Below is a small trained network, with its code and all its weights. Each question gives an input and a class and asks what happens when units are switched off, that is, made to give their printed mean instead of their output.

import numpy as np


def w(rows, s, z=0):
    codes = np.array(rows[::2]) - 128.0
    scale = np.full(codes.shape[1], s)
    scale[-1] = z or s
    return codes * scale


def f(y):
    return np.maximum(y, 0)


def log_softmax(a):
    a = a - a.max(-1, keepdims=True)
    return a - np.log(np.exp(a).sum(-1, keepdims=True))


def net(x, mask):
    res = np.array(x, float).reshape(1, 5) / 4 @ E
    y = f(res @ A[0][:, :-1].T + A[0][:, -1])
    res = res + np.where(mask, y, B[0][:, -1]) @ B[0][:, :-1]
    return log_softmax(res[-1] @ U[:, :-1].T + U[:, -1])


A, B = {}, {}
E = w([
[128,133,126,126,131,129,122,130,124],'x0',
[129,102,44,157,143,109,171,84,88],'x1',
[51,95,107,145,166,121,127,250,151],'x2',
[122,119,125,132,122,118,125,118,138],'x3',
[167,93,127,192,162,213,83,141,124],'x4',
],0.016)
A[0] = w([
[70,128,50,121,111,88,210,182,87,95],'N1',
[146,155,152,132,86,192,124,102,148,146],'N2',
[84,97,170,119,144,122,192,127,167,160],'N3',
[112,156,55,100,128,55,208,185,136,86],'N4',
[95,142,60,81,129,97,145,173,119,163],'N5',
[151,94,81,141,164,142,165,92,127,209],'N6',
[112,127,185,123,83,172,121,131,152,181],'N7',
[168,194,115,146,94,123,142,72,133,254],'N8',
[82,107,118,134,178,123,111,197,163,2],'N9',
[99,142,150,17,93,32,162,123,105,196],'N10',
[55,124,97,78,181,79,200,157,96,168],'N11',
[61,106,82,93,133,94,195,139,116,155],'N12',
[61,109,96,116,168,108,137,163,104,100],'N13',
[97,143,159,171,166,131,137,153,167,28],'N14',
[134,91,111,195,132,179,113,130,124,242],'N15',
[123,142,168,93,87,134,129,122,117,45],'N16',
[150,146,180,109,80,126,124,110,144,199],'N17',
[79,230,156,74,72,88,174,123,167,158],'N18',
[140,122,11,194,158,114,173,88,52,72],'N19',
[48,84,126,179,155,110,110,237,152,156],'N20',
[114,162,130,135,106,141,107,132,121,40],'N21',
[186,178,155,128,120,176,117,125,120,173],'N22',
[76,119,106,161,139,144,104,203,162,195],'N23',
],0.011,0.0073)
B[0] = w([
[109,170,154,167,166,107,117,63,224,195],'N1',
[110,161,148,123,112,103,118,99,162,175],'N2',
[124,123,152,183,142,167,136,139,188,165],'N3',
[71,189,127,200,165,97,96,77,141,190],'N4',
[72,121,130,149,185,107,92,113,108,185],'N5',
[168,187,97,65,48,154,176,51,124,192],'N6',
[86,125,156,170,135,98,99,108,150,177],'N7',
[151,58,167,90,151,127,84,246,150,218],'N8',
[247,23,198,44,129,215,107,228,131,183],'N9',
[202,98,114,1,58,185,195,198,69,241],'N10',
[96,154,148,227,115,101,59,78,151,205],'N11',
[75,178,154,192,160,119,88,87,164,193],'N12',
[127,168,168,205,131,126,75,74,161,178],'N13',
[138,41,189,131,153,123,89,196,119,152],'N14',
[93,72,201,153,170,90,59,128,188,212],'N15',
[100,67,181,154,162,122,132,151,91,149],'N16',
[98,169,149,113,155,48,116,62,86,188],'N17',
[197,93,116,10,77,199,162,198,93,223],'N18',
[226,77,86,14,82,236,163,235,107,211],'N19',
[195,154,31,37,79,134,208,176,73,249],'N20',
[121,131,142,134,96,157,139,121,101,129],'N21',
[42,120,122,114,166,88,129,108,122,185],'N22',
[154,173,62,88,48,117,204,78,110,220],'N23',
],0.0079,0.019)
U = w([
[158,70,155,85,123,139,90,185,123,253],'0',
[164,186,33,72,74,122,207,103,84,77],'1',
[40,181,165,215,201,10,22,31,174,164],'2',
],0.011,0.003)

Each question gives the input, the list of numbers given to net, and the class t.
The units are the neurons (one row each of A and B). Each row of codes is followed by its name. A weight is (code - 128) times the scale printed after its matrix; where a second scale follows, it is the last column's (A, B and U).
mask holds one flag per neuron, in row order. A switched-off neuron (its flag False) gives its mean, the last column of its row in B, instead of its output. The means were averaged over made-up inputs and are rounded, as every weight is.
A unit's drop is (log p(t) with every unit on - log p(t) with that unit switched off) / (log p(t) with every unit on - log p(t) with every unit switched off).
The circuit of an input: a set's keep is (log p(t) with only the set's units on - log p(t) with every unit switched off) / (log p(t) with every unit on - log p(t) with every unit switched off). Starting from the 12 units with the biggest drops (on a tie, the unit counted first), units are removed one at a time, each time the one whose removal leaves the highest keep (on an exact tie, the one counted first), for as long as the keep stays at least 0.8.
units of the circuit, in order: the units of the circuit, biggest drop first
most important unit: the unit with the biggest drop
k most important neurons: the k neurons with the biggest drops, biggest first
drop of u: that unit's drop, to one decimal
input [-6,4,6,-1,-5], class 2: most important unit : N11
input [-5,-6,2,1,-1], class 1: units of the circuit, in order : (N8 N15)
input [-5,-4,-1,-2,-6], class 0: 2 most important neurons : (N20 N23)
input [0,-1,6,7,-6], class 1: 2 most important neurons : (N20 N10)
input [-6,-1,1,5,-1], class 1: 3 most important neurons : (N8 N15 N9)
input [4,2,7,-6,3], class 1: 3 most important neurons : (N20 N23 N8)
input [2,-7,7,4,-7], class 1: 2 most important neurons : (N20 N23)
input [1,-2,-5,-2,-8], class 0: 4 most important neurons : (N8 N20 N23 N6)
input [2,-4,5,0,-2], class 1: 4 most important neurons : (N20 N23 N8 N15)
input [7,1,3,1,-4], class 2: 2 most important neurons : (N19 N11)
input [8,-2,-1,4,-7], class 0: 2 most important neurons : (N20 N23)
input [-3,0,5,-7,-5], class 1: 4 most important neurons : (N20 N10 N18 N15)
input [-1,2,8,5,-6], class 2: drop of N4 : 0.4
input [8,-5,-4,-7,-8], class 0: drop of N6 : 0.2
input [8,1,-7,0,3], class 0: units of the circuit, in order : (N8)
input [-6,-2,-4,7,-8], class 0: drop of N21 : 0.0
